Below are the code and all the weights of a small trained network. Each question names an input and a target symbol and asks about switching units off, where a switched-off unit gives its printed mean instead of its output.

import numpy as np


def w(rows, s, z=0):
    codes = np.array(rows[::2]) - 128.0
    scale = np.full(codes.shape[1], s)
    scale[-1] = z or s
    return codes * scale


def f(y):
    return y / 2 * (1 + np.tanh(0.7978845608 * (y + 0.044715 * y**3)))


def softmax(a):
    e = np.exp(a - a.max(-1, keepdims=True))
    return e / e.sum(-1, keepdims=True)


def log_softmax(a):
    a = a - a.max(-1, keepdims=True)
    return a - np.log(np.exp(a).sum(-1, keepdims=True))


def net(x, mask):
    ids = ['αβγδεηθλμξπτφψω'.index(c) for c in x.split()]
    T = len(ids)
    res = E[ids] + P[:T]
    q, k, v = (res @ M[0].T for M in (Q, K, V))
    z = softmax(np.where(np.tri(T) > 0, q @ k.T / 3**0.5, -1e9)) @ v
    res = res + np.where(mask[0], z, O[0][:, -1]) @ O[0][:, :-1]
    y = f(res @ A[0][:, :-1].T + A[0][:, -1])
    res = res + np.where(mask[1:9], y, B[0][:, -1]) @ B[0][:, :-1]
    return log_softmax(res[-1] @ U[:, :-1].T + U[:, -1])


Q, K, V, O, A, B = {}, {}, {}, {}, {}, {}
E = w([
[128,106,132,77,124],'α',
[42,47,90,198,107],'β',
[16,61,60,116,202],'γ',
[22,139,166,138,91],'δ',
[127,101,144,118,144],'ε',
[30,149,75,103,226],'η',
[130,56,128,96,18],'θ',
[118,96,207,121,113],'λ',
[189,181,126,102,97],'μ',
[151,112,143,143,115],'ξ',
[155,38,169,224,157],'π',
[223,140,123,235,126],'τ',
[213,216,137,102,133],'φ',
[78,221,234,251,207],'ψ',
[174,164,254,113,216],'ω',
],0.0089)
P = w([
[124,147,66,139,156],'0',
[139,75,159,91,172],'1',
[66,208,141,168,68],'2',
[150,62,197,98,167],'3',
[63,205,141,164,74],'4',
[167,65,224,110,168],'5',
[52,198,133,162,79],'6',
[196,71,254,140,179],'7',
[60,180,124,143,72],'8',
],0.0081)
Q[0] = w([
[243,87,126,36,182],'h1',
[85,173,1,80,54],'h1',
[18,251,166,190,4],'h1',
],0.0067)
K[0] = w([
[40,105,43,60,74],'h1',
[255,129,73,121,121],'h1',
[247,208,225,187,138],'h1',
],0.0077)
V[0] = w([
[73,1,72,164,88],'h1',
[62,124,125,61,197],'h1',
[95,138,192,228,185],'h1',
],0.0095)
O[0] = w([
[73,13,119,190,86,181],'h1',
[99,74,112,33,254,5],'h1',
[72,183,213,215,199,252],'h1',
],0.01,0.0017)
A[0] = w([
[105,62,181,184,84,227],'n1',
[205,50,172,29,116,140],'n2',
[219,67,188,98,54,152],'n3',
[66,251,71,198,100,105],'n4',
[131,208,163,136,93,254],'n5',
[68,158,2,93,47,202],'n6',
[163,205,160,131,243,209],'n7',
[68,35,113,183,98,135],'n8',
],0.0069,0.0041)
B[0] = w([
[92,111,192,165,101,253],'n1',
[239,35,95,139,97,173],'n2',
[190,118,122,172,67,192],'n3',
[244,40,92,198,94,210],'n4',
[182,136,153,85,57,230],'n5',
[54,189,1,58,59,165],'n6',
[148,208,140,104,174,190],'n7',
[88,134,122,204,159,194],'n8',
],0.0073)
U = w([
[168,70,23,11,164,113],'α',
[43,123,185,206,139,89],'β',
[84,68,96,137,227,96],'γ',
[28,158,209,78,110,233],'δ',
[91,134,99,118,156,82],'ε',
[113,109,120,82,254,204],'η',
[244,45,144,180,64,138],'θ',
[103,147,124,104,107,150],'λ',
[197,198,68,78,107,113],'μ',
[39,164,36,125,54,159],'ξ',
[62,127,79,192,165,2],'π',
[184,202,134,186,176,39],'τ',
[154,202,47,51,79,128],'φ',
[150,223,202,66,156,124],'ψ',
[114,170,63,111,198,128],'ω',
],0.0064,0.005)

Each question gives the input, a string of symbols that net reads in full, and the target symbol t.
The units are the heads (3 rows each of Q, K, V and O) and the neurons (one row each of A and B). Each row of codes is followed by its name. A weight is (code - 128) times the scale printed after its matrix; where a second scale follows, it is the last column's (O, A, B and U).
mask holds one flag per unit, heads first, then neurons. A switched-off unit (its flag False) gives its mean, the last column of its rows in O or B, instead of its output. The means were averaged over made-up inputs and are rounded, as every weight is.
A unit's drop is (log p(t) with every unit on - log p(t) with that unit switched off) / (log p(t) with every unit on - log p(t) with every unit switched off).
The circuit of an input: a set's keep is (log p(t) with only the set's units on - log p(t) with every unit switched off) / (log p(t) with every unit on - log p(t) with every unit switched off). Starting from all 9 units, units are removed one at a time, each time the one whose removal leaves the highest keep (on an exact tie, the one counted first), for as long as the keep stays at least 0.8.
circuit, biggest first: the units of the circuit, biggest drop first
unit that matters most: the unit with the biggest drop
k most important neurons: the k neurons with the biggest drops, biggest first
drop when u is switched off: that unit's drop, to one decimal
input θ ω θ, target ψ: circuit, biggest first -> h1, n7
input α α ψ τ β α π θ ψ, target τ: circuit, biggest first -> h1, n4, n7
input θ θ γ, target ξ: circuit, biggest first -> n6, h1
input π θ φ, target μ: circuit, biggest first -> h1, n1, n5
input ε λ φ ψ ψ, target τ: unit that matters most -> n4
input ω λ θ γ, target γ: circuit, biggest first -> h1, n5
input λ θ π θ τ θ α ψ, target ψ: circuit, biggest first -> n7, h1
input θ ω φ, target ψ: circuit, biggest first -> h1, n7
input α θ ψ θ τ π θ τ η, target θ: 2 most important neurons -> n4, n5
input τ α α ψ η, target τ: 3 most important neurons -> n4, n7, n6
input θ θ δ, target ξ: drop when h1 is switched off -> 0.7
input π π μ θ μ ω ε, target ψ: drop when h1 is switched off -> 0.9
input π δ θ, target β: drop when n1 is switched off -> 0.2
input γ λ φ γ μ, target μ: most important neuron -> n4
input μ λ γ η μ, target φ: 2 most important neurons -> n6, n1
input τ θ ω β, target β: 2 most important neurons -> n8, n1
input θ δ ψ λ β, target τ: 2 most important neurons -> n4, n7
input τ θ θ μ θ ψ ω λ ψ, target ψ: 2 most important neurons -> n7, n5
